Below are the code and all the weights of a small trained network. Each question names an input and a class and asks about switching units off, where a switched-off unit gives its printed mean instead of its output.

import numpy as np


def w(rows, s, z=0):
    codes = np.array(rows[::2]) - 128.0
    scale = np.full(codes.shape[1], s)
    scale[-1] = z or s
    return codes * scale


def f(y):
    return y / 2 * (1 + np.tanh(0.7978845608 * (y + 0.044715 * y**3)))


def log_softmax(a):
    a = a - a.max(-1, keepdims=True)
    return a - np.log(np.exp(a).sum(-1, keepdims=True))


def net(x, mask):
    res = np.array(x, float).reshape(1, 8) / 4 @ E
    y = f(res @ A[0][:, :-1].T + A[0][:, -1])
    res = res + np.where(mask, y, B[0][:, -1]) @ B[0][:, :-1]
    return log_softmax(res[-1] @ U[:, :-1].T + U[:, -1])


A, B = {}, {}
E = w([
[159,108,146,187,139,150,44,219,80,163,38,141],'x0',
[133,72,52,134,117,104,121,139,185,93,163,2],'x1',
[201,98,34,177,118,83,56,109,91,113,174,201],'x2',
[121,47,139,131,160,124,163,108,131,95,197,121],'x3',
[151,186,69,128,92,237,177,131,109,148,117,217],'x4',
[129,166,142,107,167,118,114,52,82,108,114,30],'x5',
[127,89,140,118,90,146,155,37,219,162,126,137],'x6',
[236,125,91,73,135,122,142,109,195,69,145,144],'x7',
],0.0096)
A[0] = w([
[155,128,82,110,114,62,71,175,94,163,117,199,107],'N0',
[23,124,116,151,85,140,166,107,118,189,147,116,201],'N1',
[156,119,126,158,105,164,143,96,177,156,167,199,4],'N2',
[62,101,93,126,80,133,180,99,142,158,132,180,187],'N3',
[123,127,96,178,112,61,89,117,123,146,162,122,74],'N4',
[199,138,116,138,193,102,95,74,128,138,85,185,227],'N5',
[104,113,131,121,204,97,170,104,141,105,136,45,164],'N6',
[145,74,143,110,82,168,201,111,178,130,121,212,138],'N7',
[68,101,198,144,151,90,81,106,133,150,118,128,107],'N8',
[145,114,78,185,116,129,111,202,72,141,125,184,150],'N9',
[2,79,184,123,117,108,145,170,122,153,116,88,223],'N10',
[99,122,100,88,214,104,148,124,171,117,169,79,154],'N11',
[124,116,206,135,99,102,106,22,131,155,129,186,200],'N12',
],0.0093,0.0026)
B[0] = w([
[106,67,174,121,131,81,41,141,160,52,137,89,209],'N0',
[76,189,163,149,156,198,97,96,168,109,93,74,203],'N1',
[154,100,153,126,102,109,119,122,89,160,184,181,198],'N2',
[137,158,141,122,15,155,157,116,110,169,147,68,200],'N3',
[89,167,127,156,150,162,202,122,115,147,132,138,163],'N4',
[64,152,184,113,139,148,99,120,141,91,146,136,216],'N5',
[168,42,141,104,117,101,77,135,89,140,182,76,217],'N6',
[211,140,108,31,55,115,197,152,55,155,96,153,247],'N7',
[147,106,100,161,138,123,109,196,104,128,89,124,193],'N8',
[75,146,118,187,142,47,38,134,184,114,186,127,232],'N9',
[79,161,38,198,235,124,104,201,126,125,43,175,239],'N10',
[145,97,175,176,47,130,91,110,155,92,227,47,202],'N11',
[86,94,165,158,208,149,144,126,139,59,95,2,220],'N12',
],0.0094,0.011)
U = w([
[62,127,106,238,230,136,70,102,173,64,111,78,155],'0',
[134,251,129,89,58,253,216,97,118,150,32,79,253],'1',
[177,158,48,89,58,120,128,111,130,235,123,201,61],'2',
[204,15,150,102,20,88,116,52,90,98,203,61,91],'3',
[159,81,109,151,157,107,135,145,25,193,11,117,66],'4',
],0.0072,0.0042)

Each question gives the input, the list of numbers given to net, and the class t.
The units are the neurons (one row each of A and B). Each row of codes is followed by its name. A weight is (code - 128) times the scale printed after its matrix; where a second scale follows, it is the last column's (A, B and U).
mask holds one flag per neuron, in row order. A switched-off neuron (its flag False) gives its mean, the last column of its row in B, instead of its output. The means were averaged over made-up inputs and are rounded, as every weight is.
A unit's drop is (log p(t) with every unit on - log p(t) with that unit switched off) / (log p(t) with every unit on - log p(t) with every unit switched off).
The circuit of an input: a set's keep is (log p(t) with only the set's units on - log p(t) with every unit switched off) / (log p(t) with every unit on - log p(t) with every unit switched off). Starting from the 12 units with the biggest drops (on a tie, the unit counted first), units are removed one at a time, each time the one whose removal leaves the highest keep (on an exact tie, the one counted first), for as long as the keep stays at least 0.8.
units of the circuit, in order: the units of the circuit, biggest drop first
top k neurons: the k neurons with the biggest drops, biggest first
drop when u is switched off: that unit's drop, to one decimal
input [-1,-1,3,7,7,-4,2,-6], class 1: top 3 neurons	(N1 N6 N3)
input [-4,-4,-1,-8,-6,4,-3,4], class 3: top 2 neurons	(N10 N1)
input [-2,-3,-1,-5,-4,-8,-5,8], class 3: top 2 neurons	(N10 N0)
input [-2,-3,-7,-5,1,-6,-8,-2], class 0: units of the circuit, in order	(N7)
input [3,3,4,3,-6,4,-3,1], class 3: top 2 neurons	(N10 N6)
input [-6,-1,5,-3,5,-5,-5,1], class 3: top 2 neurons	(N0 N10)
input [-6,-2,5,-3,-3,8,-3,-4], class 3: top 3 neurons	(N10 N6 N9)
input [8,5,-4,2,4,-3,4,5], class 2: top 2 neurons	(N12 N1)
input [-1,6,-6,-5,7,6,-3,-8], class 0: top 3 neurons	(N10 N7 N3)
input [-7,0,4,1,7,-4,-4,-6], class 2: top 2 neurons	(N12 N9)
input [4,-6,7,0,-1,-8,-2,8], class 3: top 2 neurons	(N7 N10)
input [-1,6,-6,1,-5,-7,-2,4], class 3: drop when N1 is switched off	0.7
input [-2,6,3,-8,4,-3,1,8], class 2: drop when N7 is switched off	0.2
input [4,7,-1,-8,-4,7,4,0], class 3: units of the circuit, in order	(N6)
input [4,3,-5,3,-2,-8,-1,4], class 2: drop when N0 is switched off	0.1
